B:
1: [ 417 -403  123   10   16 -110    1 -165 -171 -188  138  131  279 -185
  135   19   39  -33 -172  -95  -68  457 -178   64 -149  -80   78   34]
2: [  23 -121   19  -23  -59  -64    0    7  -82   74  -86    2   27   24
   28  -60   88  -45  -73   79   25   58   -9 -102  -40   62   -7  -60]
3: [ 190  -97  -21  -10   -2 -142 -115  -49  -75    4  141  117  159  111
  -60   81    9  -66  -87  -92   41   48  -87  -38 -210  -42   -8   83]
4: [ -52   10  -57  117   -6   15   -8  114   11  -49  -44   -5 -130   22
   33  -31   -1  -35  -38   67   23   70  -10  -90  120  -92  -36  -48]
5: [-192  209 -187  106  -33   -1  -95  163   77   50  -31   37 -221  158
  -83    6  -50  -83   33  102  100 -127   42 -183   86  -93  -71   69]
6: [-111   16  -46 -552 -257  -94  -31 -271 -193  364   35   74  244   95
   83   76   75 -263   23  401   75  -90 -158 -243 -192  223  -28   80]
7: [  22   29  -13  103   49 -102  -83  147  -11   57   19  -42   -5  227
 -106   36   51    7  -56 -119   69 -182    3  -32  -85  -23  -56 -116]
8: [ -24  -76   75  150   37  -26   48  205  -27    7 -142 -151  -92   77
   22  -80  112   58  -91  -33   11  -50   45  -13  102   19  -39 -286]
9: [   2  -12  -26  617  193   16  -21  439  147 -242 -163 -109 -362   83
 -100 -132   11  178 -104 -269   25   14  174   28  232 -216  -47 -205]
10: [  36   14  -58  405  125   -8  -58  279   91 -191  -18  -19 -217   80
  -71  -28  -29   69  -73 -181   28   43   59    4  129 -208  -40  -79]
11: [ 311 -241   62  -14   18 -146  -64 -105 -128  -70  148  110  237   -5
   25   60   36  -46 -134 -112   -6  211 -133   26 -199  -46   30   34]
12: [  84  -59  -47   -9  -37 -107  -86  -20  -53   44   39   93   67   83
  -41   24   21  -70  -62    4   50   35  -44 -101 -129   -5  -14   82]
13: [ 92 -93 -12  65   0 -61 -42  30 -49 -37  23  42  23  27   9   9  24 -37
 -75 -20  23 101 -46 -50 -38 -53  -9  -3]
14: [   0   56 -110  -51  -53  -90 -119  -18  -28   75   89  111   27  136
  -63   66  -22 -114  -12   57   80  -40  -56 -138 -114  -35  -38  128]
15: [ -65   49 -123   43  -55   26  -40   31   10  -55   17   83 -119  -26
   53    9  -57 -115    4  159   32  140  -45 -143  106 -124  -27   93]
16: [  24 -116   44 -143  -79  -24   46  -53 -116   51  -17  -21   82  -41
  134   -3   68  -87  -61  162   -8  129  -97  -72   18   37   -9 -102]
17: [  58  -82   10   83    6 -107  -51   90  -44   60  -50  -12   17  137
  -67  -34   79    4  -88  -71   52  -52   20  -56  -95   26  -21  -73]
18: [  36 -162   36   24  -44   12   65    9  -77  -60  -85  -11  -17 -119
  140  -71   54  -46  -83  125  -25  244  -47  -66  101  -24   10  -83]
19: [  -3   65 -148  215   29   15  -90  114   58 -159   77  111 -164   17
  -15   30 -100  -61  -12   -2   34  135  -23  -91  101 -226  -29  125]
20: [ 259 -191  -14   61   10  -81  -69  -86  -76 -166  163  166  131  -77
   54   56  -35  -69  -94  -56  -14  314 -130  -12  -99 -147   36  139]
21: [  31  -63   42    8   -1  -54    1   70  -59   28  -10  -54   26   84
   28    7   66  -22  -70   -2   19  -14  -48  -29    1   -1  -31 -160]
22: [ 254 -362  179  480  162 -103   47  283  -20 -175 -231 -128  -74  -19
  -38 -208  167  232 -228 -340  -28  174  139  101   16  -17   25 -295]
23: [ 121  -50  -24    4    4 -136 -104   14  -58   58   88   65  112  165
  -88   60   34  -47  -70  -91   65  -54  -50  -47 -183  -11  -22   19]
24: [ 184 -109  -12  236   93 -130  -99  119  -10  -78   44   54   16  120
 -110    6   25   44 -112 -227   39   33    8    8 -126  -93  -11    2]
25: [ 127  -62  -41   21   -7 -122 -101  -14  -53   11   85  103   87  100
  -57   49    7  -64  -70  -55   51   36  -60  -68 -155  -39   -8   83]
26: [ 193  -44  -61  236   97 -141 -152  104   13  -92  128  111   19  165
 -148   63  -24   10  -89 -246   56    1  -14   -5 -155 -144  -21   81]
27: [  24 -188  102  -29  -51  -49   69   33 -108   80 -165  -87   37  -12
   86 -109  149   -3 -107   86   -1   70   -3  -60   11  110   -1 -202]
28: [ -73  163 -111  -91  -40  -76 -118   38  -19  119  126   42   20  243
  -76  126  -21 -120   17   49   91 -200  -77 -113  -84  -38  -74   23]
29: [  11 -103   22  140    9    2   33  114  -21  -80  -92  -48  -92  -43
   71  -71   49    2  -78   32   -7  144    1  -47  119  -56  -10 -123]
30: [-172  357 -246  324  100   23 -171  318  181  -96  122   33 -319  287
 -173  115 -151  -35   56 -106  107 -237   43  -90  142 -288 -115   42]
31: [ 50 -38 -12 -26 -22 -87 -51  19 -67  54  37  25  60 106 -16  32  35 -60
 -59   3  47 -20 -53 -68 -78  -4 -28 -35]
32: [-240  207 -217 -322 -218   39  -63 -149  -41  147   87  145  -38   14
   97   94  -92 -292  102  452   71   28 -135 -290   54  -26  -48  233]
33: [ -70  -38  -64 -284 -183   58   53 -190 -113   13   48   92   46 -179
  240   29  -29 -223   16  409  -19  292 -175 -179  112  -29    8   92]
34: [  75  -94  -25   78  -11   -5   -5   17  -37 -112   21   57  -28  -69
   83   -7  -11  -57  -63   56   -5  224  -62  -59   67 -105    3   15]
35: [ -30   35  -69   17  -31  -83  -81   64  -15   90   -7   31  -23  155
  -69   13   27  -59  -29   30   73  -89    1 -121  -72   -4  -39   17]
36: [-157  164 -149  -36  -71   51  -45   45   16   -1   57   46 -129   44
   52   61  -71 -152   41  205   50   17  -73 -153  135 -122  -54   50]
37: [ 310 -228   27  -11    0 -141  -87 -131 -118  -80  169  168  231  -17
   13   74    6  -68 -122  -93    6  243 -139   -3 -220  -68   32  120]
38: [-162  -18  -70 -249 -201   31   40 -121  -97  136 -102   45  -26  -98
  162  -56   37 -189   13  416   32  151  -75 -241   82   83   -8   68]
39: [ -22  -60    5  -70  -63  -50   -3   12  -71   86  -54  -15   21   45
   46  -19   67  -67  -53  114   27   23  -35 -104  -11   44  -22  -71]
40: [  48   14  -91  238   63   29  -47  128   48 -218   88   67 -142  -23
   34   37  -85  -30  -39  -34    4  189  -45  -28  145 -250  -17   36]
41: [ 156 -237  142  225   84 -119   19  183  -62   -1 -157 -118   25   91
  -42 -113  166  128 -166 -203   12  -10   68   43  -65   58   -3 -270]
42: [ 130 -111   18   -8   -3 -131  -65   -6  -80   51   40   41  119  106
  -41   21   60  -36  -91  -61   41    6  -52  -45 -156   19   -8  -21]
43: [ 353 -169  -61  218   85 -142 -160  -30  -30 -220  231  235  117   13
  -75   89  -73  -29 -113 -243   19  268  -95   15 -201 -214   30  234]
44: [ 130 -294  116 -190 -113  -56   82 -156 -190   46  -68   15  184 -155
  184  -67  121  -86 -112  183  -36  281 -109  -71  -49  107   41  -71]
45: [-125    7   25  -70  -54  -58   15  110  -56  199 -149 -128  -24  169
  -16  -53  132  -24  -45   95   62 -199   28 -115    0  130  -54 -216]
46: [  50   39  -85  130   35  -75 -103  101   13  -32   81   56  -35  150
  -82   54  -25  -35  -44  -90   59  -35  -20  -56  -57 -110  -37   30]
47: [-180   98  -54  156    4   58   31  229   52  -20 -134 -112 -247   67
   32  -59   22   -6  -14   96   36  -50   54  -96  230  -72  -61 -181]
48: [ 217 -246  152  292  138 -131    3  213  -48  -64 -100 -111   35  113
  -67  -86  149  154 -184 -297    4    5   59   93  -75    3   -1 -281]
49: [ 252 -170  -55   72    7  -31  -62 -115  -58 -248  212  215   92 -166
  110   76 -100 -111  -77    1  -32  440 -174  -25  -23 -231   42  214]
50: [ 110  -89   31  137   58 -130  -65  123  -35   36  -24  -23   32  172
  -98   -6   79   43 -105 -163   53  -87   17  -13 -123    8  -32 -113]
51: [-130   62  -55 -438 -205 -107  -52 -170 -147  347   18   41  175  171
   18   63   81 -214   20  311   93 -179 -111 -221 -185  203  -48   34]
52: [-370   85  -23 -295 -214   99  129    9  -83  243 -238 -144 -132  -30
  197  -96  102 -158   49  515   31  -54  -23 -247  245  166  -56 -205]
53: [-294  379 -179  201   60  -62 -156  371  138  187  -53 -104 -280  488
 -273   43   -1    4   43  -95  172 -573  139 -139   23  -39 -148 -134]
54: [  81    8  -61  -17   -8 -100 -109  -15  -47   20  124   93   84  127
  -44   90  -15  -89  -43  -22   50  -11  -83  -70 -117  -67  -24   66]
55: [ 39 -68  19 -14 -23 -79 -21  39 -71  65 -17 -17  50  93  -1  -2  69 -32
 -67  14  32 -15 -31 -60 -57  28 -25 -90]
56: [ -89   16 -100    9  -79   10  -20   22  -10    9  -53   62 -111  -23
   53  -36  -11 -104   -8  185   38  112  -13 -168   85  -47  -18   68]
57: [ -29 -139   61 -393 -202  -51   65 -199 -198  220  -63   -4  191  -49
  168  -21  122 -168  -44  343   10   94 -126 -164  -67  193    3  -64]
58: [  42   21  -38  -36  -10 -104  -89   28  -49   83   84   25   75  183
  -55   76   20  -67  -47  -24   59 -107  -63  -64 -121  -13  -41  -24]
59: [ -69  -36  -16 -152 -117  -58  -11  -30  -83  170  -88    2   34   68
   31  -36   82 -101  -32  186   58  -33  -26 -160  -52  115  -28  -33]
60: [-109  147 -197  -29  -84   -1 -102   -4   21   19   73  141 -107   60
   -8   56  -89 -162   37  181   76   41  -54 -200   31 -111  -42  204]
61: [ -44 -183   65  214   -5   28  104  178  -21  -46 -292 -117 -185 -103
   96 -214  122   63 -103   74  -14  168  101  -74  190   30    3 -213]
62: [ 103 -128   21   28  -13 -106  -44   16  -72   39  -18   26   70   64
  -19  -21   67  -24  -89  -34   33   42  -25  -64 -112   26   -7  -24]
63: [-149  132 -175 -155 -145   24  -64  -73  -14   65   54  129  -67   11
   53   53  -73 -204   52  302   59   72  -86 -223   53  -64  -37  185]
64: [  58  -62    9  -57  -33 -128  -58   10  -78  119    5   15  101  149
  -50   21   78  -49  -66   -9   60  -79  -39  -78 -153   60  -27  -47]
65: [-105  -71   -6   35  -74   32   68   71  -37   17 -185  -47 -129  -75
  106 -120   64  -48  -42  204   11  133   24 -140  156   26   -9  -94]
66: [   6 -298  100 -134 -154   61  170 -121 -155  -25 -204  -21   15 -323
  303 -165  111  -95  -90  349  -68  446  -72 -131  172   83   48  -93]
67: [ 167 -181   51  159   46 -114  -31   86  -54  -35  -42    6   39   56
  -40  -52   81   43 -123 -138   22   78   10   -8  -93   -7    3  -72]
68: [  31  155 -115   96   61 -120 -178  124   33   37  171   60   -2  307
 -181  144  -44  -47  -16 -157  104 -228  -35  -54 -138 -114  -72   34]
69: [  63   25 -137  270   53  -11 -102  117   65 -188   85  126 -149   14
  -35   29 -101  -35  -37  -66   33  163  -19  -69   68 -236  -19  141]
70: [  66  -58   15  115   38  -89  -47  120  -24    8  -11  -23   -1  130
  -54   -2   56   13  -82  -98   42  -42    3  -27  -45  -27  -35 -106]
71: [  39  -49   33  -54  -19 -126  -48   44  -82  142   -3  -38  102  185
  -56   21   97  -26  -71  -33   61 -136  -28  -56 -133   73  -37 -127]
72: [  28  -60   30  -59  -29  -52    5   17  -79   45   14  -34   65   65
   44   29   58  -55  -62   49   20    5  -71  -48  -17   14  -26 -120]

[ 111   30  -94  -28  137   11   61  328   32  -15  -40   82 -115 -111
   90  279  130   55 -217  -10    1  106  175 -122  -46  278  125]  7
[-103 -117   83 -181  263  -22  -75 -359   61  113  360    7  298  304
  -69 -319   49   -7  142  -87 -193 -167  -24 -153   50 -141  107]  1
[  -3  -12 -121   81  147  -73   -6 -104  111   29   93   45  -72   37
  -24  -81   42   39   80   16  -58   38  127  -51   51  -70   48]  3
[ 195   20   -6    5   57   -5   36  426 -118   79 -285   48   39  -95
   58  369  -44  -46 -249  124  138  128   -4  -69 -109  354  147]  45
[  24  -67  -44  -58  260  -45  -18 -157   83   87  201   23  130  155
  -55 -135   42   40   71  -32 -132  -55   59 -128   32  -47  116]  11
[   1   33  -85   26   66  -27   34   70  150  -19   52   70 -146  -22
  -13   62  120   90  -31    2  -39   60  156  -48   45   65   -1]  46
[-102   35  122  -80 -144   50  -20  235  -14  -46  -93   77  -73  -47
   99  182  117  -52 -188   15   80   69   53  -14  -28  237  -20]  47
[-147   21   85  -57  -98   22  -31   52   62  -45   29   70  -77   19
   51   26  127  -15  -71   -9   14   28   75  -12   24   94  -48]  50
[-267   35   43   -1 -121   -7  -34 -232  250  -80  212   72 -184   96
  -48 -209  192   90  129  -46  -88  -21  129   46  144 -151 -183]  69
[-224   -9  294 -338 -105  135  -46  120   26  -60  179   75  101  122
  101   63  244  -15 -210 -139  -53  -90   17 -102  -10  252  -27]  48
[-297  -10  208 -134 -172   48 -105  -82  -19  -48   80   67   22   85
  117  -99  122 -128  -40  -39   17  -17   11   -1   21   32  -53]  29
[-109  -37  201 -109  -88   17  -84   55 -125   61  -88   36  172   92
   68   25  -23 -159  -92   61   89   -3 -103  -23  -44  133   42]  27
[ -26   40  -31  124  -76  -58   -3   31   84   22 -117   49 -125  -13
  -40   35    1   13   23  112   68   90   52   59   42   10  -59]  35
[ 150   15 -188  434  -24 -216  -36  -45  -83  173 -446    1  -54  -64
  -94    2 -323 -130  180  364  226  212  -62  145   -4 -143   36]  51
[ -2  -6 -46  52  54 -47 -11  27  29  33 -40  49 -39   4  15  21  14 -20
  -4  63  17  68  68 -29  10  38  49]  31
[ 24   6 -84  87  88 -69  -5 -24  76  52 -12  42 -50  22 -33 -16   9  26
  47  68  -6  56  74 -23  31 -14  32]  12
[  12  169  -99  179 -259    4   91  482  146 -137 -319  119 -486 -295
   67  411  159   97 -222  112  174  257  227  100   17  291 -139]  53
[-209   57  297 -417 -163  210   38  343  181 -156  234  112  -71   55
   79  240  429  153 -340 -221  -91  -85  115 -117   20  428 -118]  9
[   1   30 -146  219   16 -105   -1  -71  115   29  -81   52 -173  -32
  -53  -45  -22   25  113  120   34  112  110   49   65  -98  -28]  14
[-192  -24  318 -295 -133  121  -81  192 -121  -23   17   65  167   80
  158  121  135 -147 -253  -63   49  -41  -62  -85  -69  298   38]  61
[ 82  12 -92  73 113 -64  29  37 116  59 -13  44 -56  27 -80  40  21  91
  21  68 -18  49  76 -36  35  35  25]  23
[  59  -61  -97  -15  291  -73   -2 -184  128  109  209   20  113  164
 -107 -154   26   86  118  -13 -145  -54   68 -120   52  -88  102]  37
[-101  -15  247 -303  -38  115  -22  234  -38  -19   80   67  136   80
  102  165  179  -34 -260  -90  -13  -55  -10 -127  -55  331   50]  41
[ -49  -97  111  -43   91  -54 -109 -159 -152  148  -17   -1  291  170
   22 -149 -127 -184   57   84   31  -33 -125  -61  -40  -34  140]  44
[-141   -3   76    9  -71  -28  -60  -94   35   18    9   42   -1   76
    5  -87   29  -54   42   44   22   16    9   17   38  -32  -36]  62
[-183   44  130 -214  -79  102   16  128  179 -116  206   95 -121   36
   51   81  304  108 -161 -141  -86  -31  148  -75   49  193  -88]  10
[-113   13  -31  105  -30  -67  -34 -179  140   18   42   43  -86   69
  -70 -151   25   27  142   62  -15   29   64   41   90 -137  -81]  25
[ -35  -41   59   27   18  -60  -72  -76  -65  103  -72   20  140   99
   -8  -71  -92 -112   43  103   55   15  -75   -8  -10  -15   58]  16
